Below is a small trained network, with its code and all its weights. Each question gives an input and a class and asks what happens when units are switched off, that is, made to give their printed mean instead of their output.

import numpy as np


def w(rows, s, z=0):
    codes = np.array(rows[::2]) - 128.0
    scale = np.full(codes.shape[1], s)
    scale[-1] = z or s
    return codes * scale


def norm(h):
    return h / np.sqrt((h * h).mean(-1, keepdims=True) + 1e-5)


def f(y):
    return y / 2 * (1 + np.tanh(0.7978845608 * (y + 0.044715 * y**3)))


def log_softmax(a):
    a = a - a.max(-1, keepdims=True)
    return a - np.log(np.exp(a).sum(-1, keepdims=True))


def net(x, mask):
    res = np.array(x, float).reshape(1, 3) / 4 @ E
    u = 0
    for l in range(4):
        y = f(norm(res) @ A[l][:, :-1].T + A[l][:, -1])
        res = res + np.where(mask[u : u + 7], y, B[l][:, -1]) @ B[l][:, :-1]
        u += 7
    return log_softmax(norm(res)[-1] @ U[:, :-1].T + U[:, -1])


A, B = {}, {}
E = w([
[171,170,253,197],'x0',
[185,204,114,1],'x1',
[160,17,143,88],'x2',
],0.0075)
A[0] = w([
[144,141,30,47,38],'0.n1',
[113,103,173,187,56],'0.n2',
[60,98,153,121,120],'0.n3',
[155,205,142,170,7],'0.n4',
[151,130,144,184,23],'0.n5',
[190,2,161,81,175],'0.n6',
[5,71,33,180,45],'0.n7',
],0.0094,0.0019)
B[0] = w([
[57,104,91,94,217],'0.n1',
[64,86,118,170,184],'0.n2',
[138,103,135,171,142],'0.n3',
[110,101,113,207,173],'0.n4',
[74,147,160,130,146],'0.n5',
[37,78,179,72,240],'0.n6',
[254,140,104,156,252],'0.n7',
],0.0087,0.0046)
A[1] = w([
[230,109,126,78,72],'1.n1',
[122,189,226,113,115],'1.n2',
[187,102,42,144,132],'1.n3',
[117,126,124,129,92],'1.n4',
[103,85,121,60,148],'1.n5',
[252,85,153,153,1],'1.n6',
[218,175,97,167,253],'1.n7',
],0.013,0.0017)
B[1] = w([
[25,51,254,211,174],'1.n1',
[183,40,201,51,236],'1.n2',
[165,130,102,189,214],'1.n3',
[133,132,115,138,124],'1.n4',
[177,153,135,147,238],'1.n5',
[34,64,71,42,194],'1.n6',
[223,254,99,145,253],'1.n7',
],0.007,0.0044)
A[2] = w([
[117,131,181,204,139],'2.n1',
[126,174,41,154,46],'2.n2',
[146,247,113,161,30],'2.n3',
[159,186,23,115,69],'2.n4',
[39,157,72,75,96],'2.n5',
[203,168,148,119,68],'2.n6',
[130,183,74,165,1],'2.n7',
],0.011,0.0076)
B[2] = w([
[49,203,99,110,255],'2.n1',
[90,157,51,136,181],'2.n2',
[145,2,164,70,195],'2.n3',
[66,241,149,154,243],'2.n4',
[63,94,83,75,182],'2.n5',
[193,140,86,97,146],'2.n6',
[136,104,86,119,132],'2.n7',
],0.0087,0.0034)
A[3] = w([
[119,81,105,146,42],'3.n1',
[112,33,68,101,73],'3.n2',
[96,130,73,64,56],'3.n3',
[126,6,30,69,27],'3.n4',
[187,122,138,147,83],'3.n5',
[33,37,172,148,3],'3.n6',
[51,124,93,206,56],'3.n7',
],0.011,0.0046)
B[3] = w([
[177,103,111,113,114],'3.n1',
[237,145,121,118,198],'3.n2',
[59,124,125,52,169],'3.n3',
[233,103,113,122,229],'3.n4',
[144,162,124,96,126],'3.n5',
[122,94,1,243,255],'3.n6',
[139,163,217,15,225],'3.n7',
],0.0085,0.0034)
U = w([
[155,215,28,217,253],'0',
[39,219,208,197,197],'1',
[223,39,58,192,15],'2',
[25,41,130,232,211],'3',
[9,206,65,71,30],'4',
[229,197,189,110,65],'5',
[129,63,69,38,212],'6',
[104,58,252,91,48],'7',
],0.019,0.0019)

Each question gives the input, the list of numbers given to net, and the class t.
The units are the neurons (one row each of A and B). Each row of codes is followed by its name. A weight is (code - 128) times the scale printed after its matrix; where a second scale follows, it is the last column's (A, B and U).
mask holds one flag per neuron, layer by layer. A switched-off neuron (its flag False) gives its mean, the last column of its row in B, instead of its output. The means were averaged over made-up inputs and are rounded, as every weight is.
A unit's drop is (log p(t) with every unit on - log p(t) with that unit switched off) / (log p(t) with every unit on - log p(t) with every unit switched off).
The circuit of an input: a set's keep is (log p(t) with only the set's units on - log p(t) with every unit switched off) / (log p(t) with every unit on - log p(t) with every unit switched off). Starting from the 12 units with the biggest drops (on a tie, the unit counted first), units are removed one at a time, each time the one whose removal leaves the highest keep (on an exact tie, the one counted first), for as long as the keep stays at least 0.8.
circuit, biggest first: the units of the circuit, biggest drop first
top k neurons: the k neurons with the biggest drops, biggest first
k most important neurons of layer l: the k neurons of layer l with the biggest drops, biggest first
drop of u: that unit's drop, to one decimal
input [3,-1,6], class 3: circuit, biggest first => (3.n6 0.n6)
input [0,-7,2], class 2: circuit, biggest first => (0.n7)
input [3,-8,0], class 1: circuit, biggest first => (2.n1 3.n7)
input [-4,-6,-1], class 0: circuit, biggest first => (1.n7 0.n7)
input [3,1,-6], class 5: top 3 neurons => (0.n6 0.n1 2.n3)
input [1,1,-7], class 5: circuit, biggest first => (0.n1 2.n3)
input [-1,0,7], class 2: top 2 neurons => (3.n6 3.n4)
input [2,4,1], class 7: 2 most important neurons of layer 1 => (1.n2 1.n1)
input [2,-2,6], class 3: circuit, biggest first => (0.n6 3.n6)
input [-2,5,0], class 4: 2 most important neurons of layer 2 => (2.n4 2.n3)
input [-5,0,-8], class 0: top 4 neurons => (0.n7 0.n6 1.n7 1.n3)
input [-3,-1,-1], class 0: top 2 neurons => (1.n7 0.n7)
input [4,1,-7], class 5: top 3 neurons => (0.n6 0.n1 1.n2)
input [2,-8,-3], class 1: circuit, biggest first => (3.n7)
input [0,-5,-1], class 0: top 2 neurons => (0.n7 0.n6)
input [-4,5,0], class 4: top 2 neurons => (1.n2 2.n4)
input [3,0,2], class 3: top 2 neurons => (3.n6 0.n2)
input [-1,-6,-7], class 0: top 3 neurons => (0.n7 0.n6 1.n7)
input [4,2,4], class 7: drop of 0.n6 => 0.4
input [-4,-1,-2], class 0: drop of 0.n7 => 1.0
input [-4,-6,-5], class 0: drop of 0.n7 => 0.7
input [-4,-8,-3], class 0: drop of 0.n7 => 0.8
input [2,2,-5], class 5: 2 most important neurons of layer 0 => (0.n7 0.n6)
input [1,5,5], class 7: most important neuron of layer 0 => (0.n2)
